(in the rows, 128 means zero)
Each row of numbers stands for one object and depends on some of the facts below. Use the named rows to name the rest.

Some facts about the objects:
stulis	Σ	b; drobroklo	Σ	c; boves	Σ	e; namon	Σ	d
skebrikon	Σ	e; nazas	Σ	a; flado	Σ	f; latunom	Σ	d
klorom	Σ	e; defon	Σ	a; stabrem	Σ	g; nobru	Σ	d
klatom	Σ	g; griles	Σ	b; pites	Σ	d; flagril	Σ	g
tratas	Σ	c; drovebro	Σ	d; soklilo	Σ	g; troki	Σ	f
pluvidron	Σ	b; tagris	Σ	a; fulom	Σ	e; nedron	Σ	e
zadram	Σ	e; flotek	Σ	a; steplur	Σ	d; feplam	Σ	a
gudis	Σ	f; traklo	Σ	e; kostor	Σ	f; vadefa	Σ	g
felar	Σ	c; klefer	Σ	g; tonobrur	Σ	b; getel	Σ	e
flarur	Σ	a; nedi	Σ	b; gugro	Σ	a; grolil	Σ	f
bostel	Σ	e; doflutro	Σ	b; zedo	Σ	d; taplu	Σ	a
telan	Σ	e; pligeklan	Σ	b; fural	Σ	a; tumer	Σ	b
guplu	Σ	a; zostir	Σ	f; munik	Σ	g; plegru	Σ	d
stukol	Σ	a; pastu	Σ	e; dokar	Σ	g; gestem	Σ	g
droson	Σ	c; gobir	Σ	c; gradus	Σ	b; nuflos	Σ	b
drakludol	Σ	e; bepir	Σ	a; piflik	Σ	c; fadropen	Σ	e
brapo	Σ	a; tepim	Σ	f; ribor	Σ	g; dreka	Σ	c
lagin	Σ	e; sori	Σ	a; pusules	Σ	c; brigur	Σ	a
plistafa	Σ	c; klapo	Σ	d; naflum	Σ	c; gosta	Σ	e
sumun	Σ	g; zigre	Σ	d; groka	Σ	c; vugugor	Σ	g
plogres	Σ	e; plakidun	Σ	b; buvir	Σ	d; depom	Σ	b
matupu	Σ	g; perugra	Σ	c; mustanur	Σ	b; stibuzel	Σ	c
giguk	Σ	c; pegrul	Σ	f; vukam	Σ	e; skomubro	Σ	g
bador	Σ	a; lizom	Σ	a; vakaplor	Σ	c; vistor	Σ	b
trito	Σ	a; tukik	Σ	c; klegroster	Σ	e; fepebir	Σ	g
pogun	Σ	f; fisa	Σ	f; skikli	Σ	a; mimo	Σ	e
mapa	Σ	a; goskos	Σ	c; gradipo	Σ	a; skamuklu	Σ	a
loto	Σ	b; skiror	Σ	b; flopek	Σ	e; gronu	Σ	b
klupas	Σ	a; rogun	Σ	g; zipa	Σ	b; bovem	Σ	f
gredel	Σ	a; stabrem	θ	troki; tratas	θ	vukam; tratas	θ	defon
drovebro	θ	pligeklan; drovebro	θ	tepim; soklilo	θ	zipa; soklilo	θ	boves
fulom	θ	gudis; fulom	θ	goskos; fulom	θ	felar; nedron	θ	steplur
nedron	θ	plakidun; zadram	θ	flopek; zadram	θ	stulis; zadram	θ	klatom
zadram	θ	stibuzel; kostor	θ	flado; kostor	θ	tepim; kostor	θ	feplam
kostor	θ	flotek; kostor	θ	latunom; kostor	θ	flagril; kostor	θ	fural
vadefa	θ	gosta; nedi	θ	felar; telan	θ	gradus; telan	θ	buvir
tumer	θ	mapa; tumer	θ	nobru; guplu	θ	pites; zostir	θ	skamuklu
munik	θ	feplam; munik	θ	traklo; plegru	θ	getel; plegru	θ	pluvidron
plegru	θ	flarur; plegru	θ	drakludol; plegru	θ	taplu; stukol	θ	tagris
stukol	θ	perugra; stukol	θ	grolil; droson	θ	gradus; droson	θ	felar
droson	θ	zedo; droson	θ	fisa; piflik	θ	troki; piflik	θ	fisa
piflik	θ	gestem; piflik	θ	stibuzel; fadropen	θ	gudis; fadropen	θ	rogun
fadropen	θ	pligeklan; fadropen	θ	nuflos; fadropen	θ	bostel; ribor	θ	mimo
dreka	θ	klegroster; sori	θ	gredel; sori	θ	skamuklu; sori	θ	mustanur
pusules	θ	doflutro; brigur	θ	klapo; plistafa	θ	bepir; plistafa	θ	nazas
naflum	θ	gronu; sumun	θ	groka; zigre	θ	lagin; zigre	θ	brapo
vugugor	θ	klefer; vugugor	θ	gugro; plogres	θ	gradipo; depom	θ	gronu
depom	θ	bepir; depom	θ	nazas; depom	θ	flotek; matupu	θ	gobir
giguk	θ	griles; giguk	θ	traklo; lizom	θ	gradus; vakaplor	θ	gredel
vakaplor	θ	skomubro; vakaplor	θ	grolil; vakaplor	θ	doflutro; trito	θ	tonobrur
trito	θ	drakludol; trito	θ	fural; tukik	θ	pastu; fepebir	θ	rogun
fepebir	θ	defon; pogun	θ	skomubro; pogun	θ	gradus; pogun	θ	pastu
skikli	θ	feplam; skikli	θ	gestem; skiror	θ	skebrikon; skiror	θ	tepim
klupas	θ	vistor; klupas	θ	pegrul

Some rows with their names:
[ 89 118  83 172 153 133 127 129 113 168 151 116 138 138 102 166 127 143
 186  95 129 120 158 155  86 129 111  99  79 111 146 179 150 123 148  94
 133 136  81]: munik
[ 74 116  92 169 146 133 130 132 112 160 192 110 127 142 113 153 137 142
 174 112 136 106 154 165  97 140 118  97  76 124 141 163 162 108 143 108
 141 116  67]: vadefa
[ 65 119  92 168 130 125 141 140  98 154 198 111 155 154 115 125 130 152
 200 124 150 118 148 143  63 113 121  92  79 132 162 173 178 126  89 121
 139 113  75]: telan
[ 52 129 109 177 149 117 116 165 117 179 196 110 107 123  95 152 121 116
 139 122 127 122 164 137  91 122 130  64 107 161 139 171 162  90 127 120
 139 143  80]: depom
[ 73 129  70 198 142 135 135 136  77 172 211 100 124 147 130 133 148 163
 173 118 127 115 160 143 119 134  98  73  85 146 154 171 177 115 123 131
 143 136  64]: tratas
[ 96 116  82 178 139 134 146 139  82 173 170  96 159 183 117 133 140 141
 181 108 116 132 155 176 127 132 134  90 102 157 162 175 167  95 103 110
 142 108  81]: flopek
[105 120  77 178 149 136 145 138  84 180 148  97 157 187 110 132 140 134
 190  98 113 138 154 165 118 126 127  98 106 147 163 185 160 103 114 109
 141 119  92]: traklo
[ 94 125  74 173 141 128 147 144  87 180 180 104 166 188 112 142 142 138
 180 109 129 122 147 178 126 136 137  82 114 163 161 169 167  91 109 122
 142 104  87]: gosta
[ 83 120  98 152 156 115 123 145  81 179 167 121 138 160 120 130 129 133
 160  98  94 122 163 175 143 132 137 100 107 170 155 161 164 112 111  95
 138 118  81]: vistor
[ 85 133 101 150 166 116 125 150  85 185 161 120 142 165 110 134 133 128
 166 106 107 113 153 173 139 134 136  92 112 161 156 161 158 107 125 106
 144 115  92]: griles
[ 92 125  72 173 134 133 145 142  86 178 177 105 177 184 120 145 133 142
 185 106 125 128 155 184 131 135 136  89 111 161 163 165 171  92 105 113
 137 109  85]: boves
[ 96 109  78 170 133 130 164 132 105 159 163  78 165 188 118 151 154 132
 186  99 130 148 159 200 107 127 138 112 107 157 168 179 174  87  96 110
 152 114  74]: pites
[ 84 107 121 132 174 126 137 133 111 173 160 118 123 162 114 149 146 120
 159 101  99 110 157 196 134 136 141 104  85 147 149 162 156 105 129  97
 157  95  71]: flarur
[ 72 133 102 137 166 110 136 145  79 193 169 120 140 146 122 133 139 138
 167 101 102 120 150 176 152 138 130  79 117 157 162 161 157 103 122 113
 138 108  85]: pligeklan
[100 127  71 194 147 144 121 143  71 197 181 113 161 187 114 134 140 152
 178 104 118 116 164 159 147 133 125  94 100 162 163 164 176 112 110 115
 147 132  91]: stibuzel
[ 88 118 104 131 161 113 129 144 117 173 167 107 131 182 102 150 150 130
 157 104 121 104 143 194 129 143 140 117  88 150 140 141 161  98 140  96
 167 104  81]: skamuklu
[ 83 111 119 128 165 119 132 137 113 182 152 113 137 165 105 159 142 128
 162  96 117 124 155 198 140 136 139 111  92 153 148 156 155 105 128  89
 154 102  77]: gugro

Which object is each row?
No name comes twice in this set of rows, the named rows included.
[ 73 109 125 132 166 119 142 129 104 170 159 107 115 149 123 144 152 128
 156 102 100 116 159 200 139 144 134 105  85 146 152 160 160  99 130  96
 152  98  66] | defon
[ 49 135  90 146 157 104 129 149  98 168 184 131 135 111 125 148 129 143
 174 103 123 108 140 157 105 130 108  64 110 141 154 161 153 114 139 118
 128 136  75] | skiror
[ 71 126  95 190 127 131 114 141  64 184 199 110 136 149 100 126 135 179
 195 128 164 131 164 140 101 126 108 109  72 140 166 171 189 129 100 128
 147 149  79] | droson
[ 94 148 111 139 184  91 139 128  83 207 152 125 140 134 134 172 127 138
 138  96 122 113 174 191 152 118 125 106 127 113 164 146 149 109 117 117
 116 108  71] | tepim
[ 79 126  89 213 123 138 118 156  96 193 200  82 123 141 104 150 134 142
 154 116 137 148 174 124 101 115 109  75  91 157 144 170 179  95 103 118
 143 163  77] | plistafa
[ 91 147 121 142 162  84 119 133  94 178 177 122 107 138 117 136 126 151
 139 125 147 102 172 139  79  90 114 137  91  99 146 153 168 144 106 113
 134 116  65] | pogun
[ 78 126 116 158 158 117 122 159  93 200 166 104 120 154 103 138 130 113
 142 114 102 130 162 163 136 126 142  81 112 171 146 167 163  87 108 109
 146 119  85] | gronu
[ 65 129 100 154 146 103 122 148  89 163 178 107 108 130 108 130 134 140
 166 114 118 126 154 149  95 130 116  95 101 149 146 169 164 114 138 104
 139 142  84] | tumer
[ 86 123 105 190 133 135 114 140  40 203 179 105 139 174 104 133 147 179
 182 126 137 148 175 179 161 142 123 114  91 165 173 170 196  97 103 119
 149 132  83] | felar
[ 57 122 138 126 149 107 130 139 124 170 176 128 127 138  94 150 134 139
 186 121 166 103 143 158  73 113 131 113  62 126 149 155 164 134 118 105
 156 112  75] | lizom

The same objects again, as new rows of numbers:
Named rows:
[ 90  99 108  96 148  44 144 167 150 178  54 103 129 114 191 103 107  75
 149  82 127 110 125  79 141 179 107 139 139  13  89 158 210 113  69 117
  96 123 124  73 149  91 167 191 144  98 115 135 130 125  95 136 135 168]: kostor
[126 133 145 112 123 133 141 170 102 137 128 146 136 133 179  95 143  98
 153 113 125 125 109 145  90 134  89 106 128 109 115 167 168 116 112 107
 131 112 109  99 108  83 110 127  97 142 108 139 145  79 100 119 105 178]: stukol
[156 138 134 122 127 132 126 114 144 102 128 155 147 116 117 137 151 115
 154 112 126 151 155 138 170 127  96 102 138 116 148 137 148 113 128 116
 126 133 135  96 127 148 151 111 130 107 125 132 143 145 100 168 114 128]: zipa
[139 168 155 143 100 156 142 132 116  76 126 152 132 107 129 137 141 131
 140 140 122 134 138 144 147 127 152 108 142 127 154 140 102 134 146 156
 143 145 122 136 124 111 123  89 159 117 132 131 153  98 135 149 110 134]: lagin
[159 127 136 105 120 134 136  88 131 139  87 152 128 116 166 113 137 100
 140 109 118 135 153 130 154 149 123 117 125 104 149 132 169 108 121  84
 125 125 148 111 120 131 157  99 121 106 125 133 145  96  70 166 130 144]: bepir
[ 62 103 131 118 132 137 145 115  91 157 128 158 136 110  71 127 156  95
 137 121 152 155 162 107 183 109  76 124 117 119 105  97  75 135 118 141
 137 117 128 119 130 192 138 155 100 109 122 122 139 126 134 138 132 105]: dreka
[151 172 152 136 101 134 142 103 117  84  89 134 120 103 136 132 130 122
 125 133 123 122 138 149 160 140 170 120 138 122 153 131 118 135 142 144
 150 133 130 136 133 106 123  91 183 121 144 135 143  73 132 146 122 135]: skebrikon
[107 138 138 125 108 151 150 130 107 125 119 146 133 112 102 133 149 110
 145 132 134 138 149 130 163 112 133 122 128 125 132 126  99 130 140 148
 148 131 123 126 132 136 127 121 121 109 125 128 142 111 128 141 120 125]: dokar
[ 95 135 139 132 108 154 152 151 106 131 119 142 131 111 100 131 148  98
 142 134 135 132 143 124 153 109 122 119 127 114 122 133 104 137 133 142
 145 132 116 123 135 136 122 125 123 112 124 127 140 111 138 134 116 137]: vadefa
[141 129 123 115 117 153 137 138 138 132 119 170 135 123 143 115 147 103
 159 116 122 141 167 127 142 132  97 107 130 120 143 129 144 110 119  94
 123 139 133 113 112 127 151 102 107 121 119 131 149 124  85 160 118 137]: mapa
[181 151 157 105 134 111 118  61 113  76 150 149 155 127 142 121 154 143
 157 102 126 143 124 167 155 135  98 105 131 153 159 145 176  94 146 131
 147 104 134  95 111 124 128 114 105 121 119 139 144 109  84 152 113 135]: doflutro
[134 136  97 113 132 133 141 183 108 154 141 141 136 130 167 119 136 118
 144 113 117 117 151 171 112 150  91 116 130 131 115 124 157 120 116 106
 131 126 108 108 105  88 117 111  82 158 119 133 143  98  96 109 115 169]: lizom
[125 127  73  95 151  67 128 106 174 126  84 155 133 133 131  95 115 103
 188  82 134 126 195  90 168 154  80 137 138 137 140  93 160  74 120 151
 126 136 128  87 126 110 170 169 115 152 124 141 130 175  87 145 146  89]: gudis
[140 113 104  84 146  54 128  68 170 134  59 140 129 123 157 101 115 101
 170  75 126 127 171  85 175 174 108 140 134  89 144 109 189  76 112 126
 112 126 151  89 135 120 192 166 132 104 122 138 135 148  61 168 153 103]: tepim
[165 154 110 119 132 120 127 119 153 106  89 149 133 118 103 126 137  91
 150 109 137 140 174 129 185 121  93 114 139 150 151 109 133 113 128 122
 153 128 130  95 134 138 138 126 140 152 141 141 123 137 118 151 120 108]: nuflos
[158 139 144 105 124 141 131  94 116 114 133 170 139 131 166 103 150 117
 164 107 123 136 141 147 121 136  94 106 127 146 154 134 163  95 136 106
 134 116 135 112 100 120 133 100  93 129 113 137 151  96  73 153 119 138]: skamuklu
[ 91 153 157 146 109 141 149 150  98  97 130 127 140 101  80 148 150 117
 129 142 141 142 124 134 170 103 134 116 137 114 121 143  77 154 138 178
 152 130 108 124 145 141 114 126 160 105 133 126 140 111 170 129 107 133]: zigre

Rows to name:
No name comes twice in this set of rows, the named rows included.
[143 161 170 139  96 148 140 108 114  76 113 147 129 105 145 133 139 127
 132 139 119 132 126 141 151 134 163 109 138 107 152 150 118 135 142 141
 137 141 134 138 129 118 131  86 177  94 132 130 154  84 124 161 115 139] | getel
[188 152 111 107 140 115 120  87 124  96 157 143 154 125 126 142 145 160
 150 102 120 134 166 187 173 152  96 115 133 173 157 108 164 102 150 129
 150 121 131 100 109 125 139  95  94 134 129 136 141 129  82 137 122 129] | gradus
[131 133 103 118 112 150 150 118 108 139 127 131 136 103 100 160 142 150
 124 128 118 131 177 169 190 148 148 137 124 136 138  87 112 135 147 134
 145 139 136 133 131 146 146  87 110  98 135 122 144 118 100 134 138 127] | gestem
[106 159 147 140 110 120 149 119 102 104  78 109 122  97  84 142 135  95
 114 137 147 129 132 131 193 112 160 130 134 117 124 117  86 156 134 173
 169 118 115 125 158 139 108 134 181 128 149 133 122  80 171 125 117 126] | drovebro
[ 74 111 147 107 139 118 146  80  70 137 144 149 143 120  93 112 159 110
 142 113 151 147 129 132 160 115  79 122 112 144 111 108  99 122 135 157
 147  92 126 121 115 170 118 159  80 119 117 129 142  94 124 122 128 111] | pusules
[141 178 144 141 101 151 143 127 121  72 108 155 123 110 119 131 133 115
 144 141 130 130 155 135 150 119 144 111 142 152 154 127  91 130 150 162
 155 143 117 140 129 109 115  97 170 145 141 137 143  97 147 140 111 117] | vukam
[149 138 134 121 130 124 130 136 135 110 124 143 146 118 124 133 147 107
 147 112 128 142 141 138 163 128  93 105 140 108 137 142 154 121 120 121
 130 129 129  91 129 136 144 120 129 114 125 132 139 137 106 158 112 145] | loto
[167 148 158 109 131 116 120  80 117  87 140 147 151 126 136 121 156 130
 155 104 126 140 124 151 151 130  90 102 134 136 152 148 174 100 139 127
 142 107 130  93 116 127 135 117 114 117 118 139 144 112  92 155 108 138] | mustanur
[151 184 129 139 105 143 144 122 122  81  91 148 116 110 116 125 127 109
 138 139 132 124 160 141 160 124 156 119 141 162 156 111  88 132 148 164
 163 140 115 139 132 102 110 103 177 161 149 139 134  89 151 129 118 111] | bostel
[ 63  98 123 116 135 125 148 128  89 175 113 137 132 102  89 135 150  96
 122 118 149 147 152 118 187 129 100 132 117  98  94  94  86 145 111 129
 131 114 131 118 135 183 141 151 107 100 127 121 138 113 126 131 137 123] | giguk
[163 135 147 113 124 115 125  88 142 108  96 138 142 110 137 136 144 107
 136 106 124 148 139 136 184 141 113 109 135  88 149 139 170 117 122 104
 131 124 148  95 136 144 161 114 146  90 129 133 140 121  89 177 122 139] | tonobrur
[116 176 113 148 109 138 153 218 109 105 111 124 121 114 133 131 121 110
 130 143 127 111 140 158 133 131 144 121 145 138 120 131 101 151 130 171
 155 140  92 130 134  71  88 113 163 172 143 136 132  81 170  97 107 152] | fulom
[133 165 139 130 118 133 141  97  84  75 156 132 145 106  80 153 148 161
 129 132 135 135 141 180 186 126 137 126 130 173 142 107  87 132 167 188
 170 120 119 134 130 137 116 105 131 121 138 130 141 105 140 122 120 112] | buvir

Now the same objects, written a new way:
Named rows:
[106 187  98 148 128 171 133 151  91 127 132 136 152 151 126  73 101 131
 135 134 174  62  68  98 150 122 182]: plistafa
[149 106 178 129 186 126  44 145 119 133 132 157  50 135 120 167 160 138
 126 135 146 130 110 137 131 140 108]: pites
[108  99 159 125 124 122 138 132 105 138 117 160 117 109  92 100 123 157
 129 108 109 168  95 130 168 134  65]: nuflos
[134 146 102 119 153  99 158  75 154 101  99  73 131 130 178 187 130  66
 121 142 159 102 229 148  73 104 174]: traklo
[101 103 148 129 123 126 137 171 114 151 125 159 132 108 110  96 130 155
 142 121 110 187 100 123 162 145  97]: tumer
[135 155 154 141 162 152  90 141 141 119 123 126 115 163 158 183 137 148
 112 125 152 115  86 139 131  78 131]: grolil
[ 96 112 156 126 122 134 103 172 117 146 136 129 169 131  91 109 135 171
 142 127 106 204  70 139 148 142 121]: soklilo
[141 126  79 105  73 125 143 140 157 163 169 139 119  92 135  97 122  99
 128 132 101 129 160 108 120 160 140]: lizom
[ 99 108 156 112 126 146  89 145 109 144 126 143 149 133  74 116 128 166
 123 106  80 200  82 136 161 126 101]: skomubro
[125 166 124 143 115 173 136  95  93 116 121 155 176 147 130  87 113 135
 124 112 130  60  82 112 147 112 179]: groka
[107  98 164 125 127 128 140 130 101 141 116 159 123 108  89 102 126 155
 129 112 110 174 104 123 158 134  73]: stulis
[107  87 143 132 119 121 107 190 108 150 131 183 104  92 143 102 127 174
 143 122 131 184  54 131  99 148  91]: nedi
[124 163 121 142 117 176 132  97  92 116 120 158 172 147 132  91 114 133
 121 108 123  65  86 110 148 110 180]: perugra
[105 100 158 123 127 128 135 134  99 140 116 160 115 106  90 102 124 155
 128 110 110 175 100 125 163 134  72]: loto
[141 156 163 147 151 134  90 134 144 115 130 125 112 156 167 175 130 157
 120 134 189  96  49 153 110  86 114]: gudis
[138 156 191 148 155 150 124 107 141 120 131 113 159 157 150 179 146 150
 131 150 187 102  83 137  96  84 150]: troki
[142 127 154 134 173 100  40 188 134 138 143 151  59 128 154 157 166 132
 134 136 165 143  89 157 166 159 130]: drovebro

Which object is each row?
No name comes twice in this set of rows, the named rows included.
[110 182 102 148 123 171 135 146  95 127 132 142 163 149 133  75 106 132
 136 131 163  65  73 102 148 123 189] | naflum
[135 158 175 142 153 148  96 121 140 124 132 125 128 151 160 178 139 151
 122 140 190 101  62 143  98  83 138] | fisa
[ 85 121 165 123 126 130 109 161  90 144 135 118 189 109 109 125 160 161
 142 132 133 231  69 138 144 147 170] | munik
[140 149  90 111 143 110 149  83 191 117 106  89 115 149 157 167 107  64
 121 134 130  82 232 153 102  98 139] | pastu
[111 111 177 127 113 122 120 125 126 134 129 124 172 141  63 102 123 173
 137 119 105 171  72 154 167 136  77] | rogun
[149 106 179 127 183 128  33 144 119 136 136 166  39 129 128 167 158 140
 125 134 154 127  94 139 115 139 111] | zedo
[104 100 161 122 128 128 137 131  92 140 115 160 124 101  95 108 132 152
 127 111 114 183 102 123 161 134  85] | griles
[142 148  88 120 146  89 151  85 176 100 101  76 109 143 169 173 111  70
 120 134 152  81 220 159  99 103 132] | skebrikon
[118 185 146 145 154 128  96 168 136 125 138 105 132 144 184 175 150 137
 126 144 211 128  59 151 150 100 171] | kostor
[113 172 118 146 115 171 137 124  91 127 131 151 200 133 162  93 134 129
 136 125 146  89  80 110 142 125 235] | giguk
[154  95  79 116  98 125 154 119 123 120 136 125 106 109 120 127 130 112
 110 113  55 141 201  93 119 143 109] | gredel
[120 164 140 152 110 178 154 108  98 129 135 152 222 136 153  88 135 135
 148 138 146  76  81 107 106 126 236] | piflik
[129 181 148 140 149 118  91 140 139 114 129 109 114 148 171 174 137 138
 111 123 204 107  54 166 177  91 127] | tepim
[108  86 142 121 135 142 121 154 100 140 108 173 112 115  98 114 129 157
 121  97  64 192 123 114 168 127  79] | doflutro
[154 106  91 117  94 115 167 102 126 122 142 115 114 104 111 118 127 109
 116 123  87 125 190 100 120 149 104] | tagris

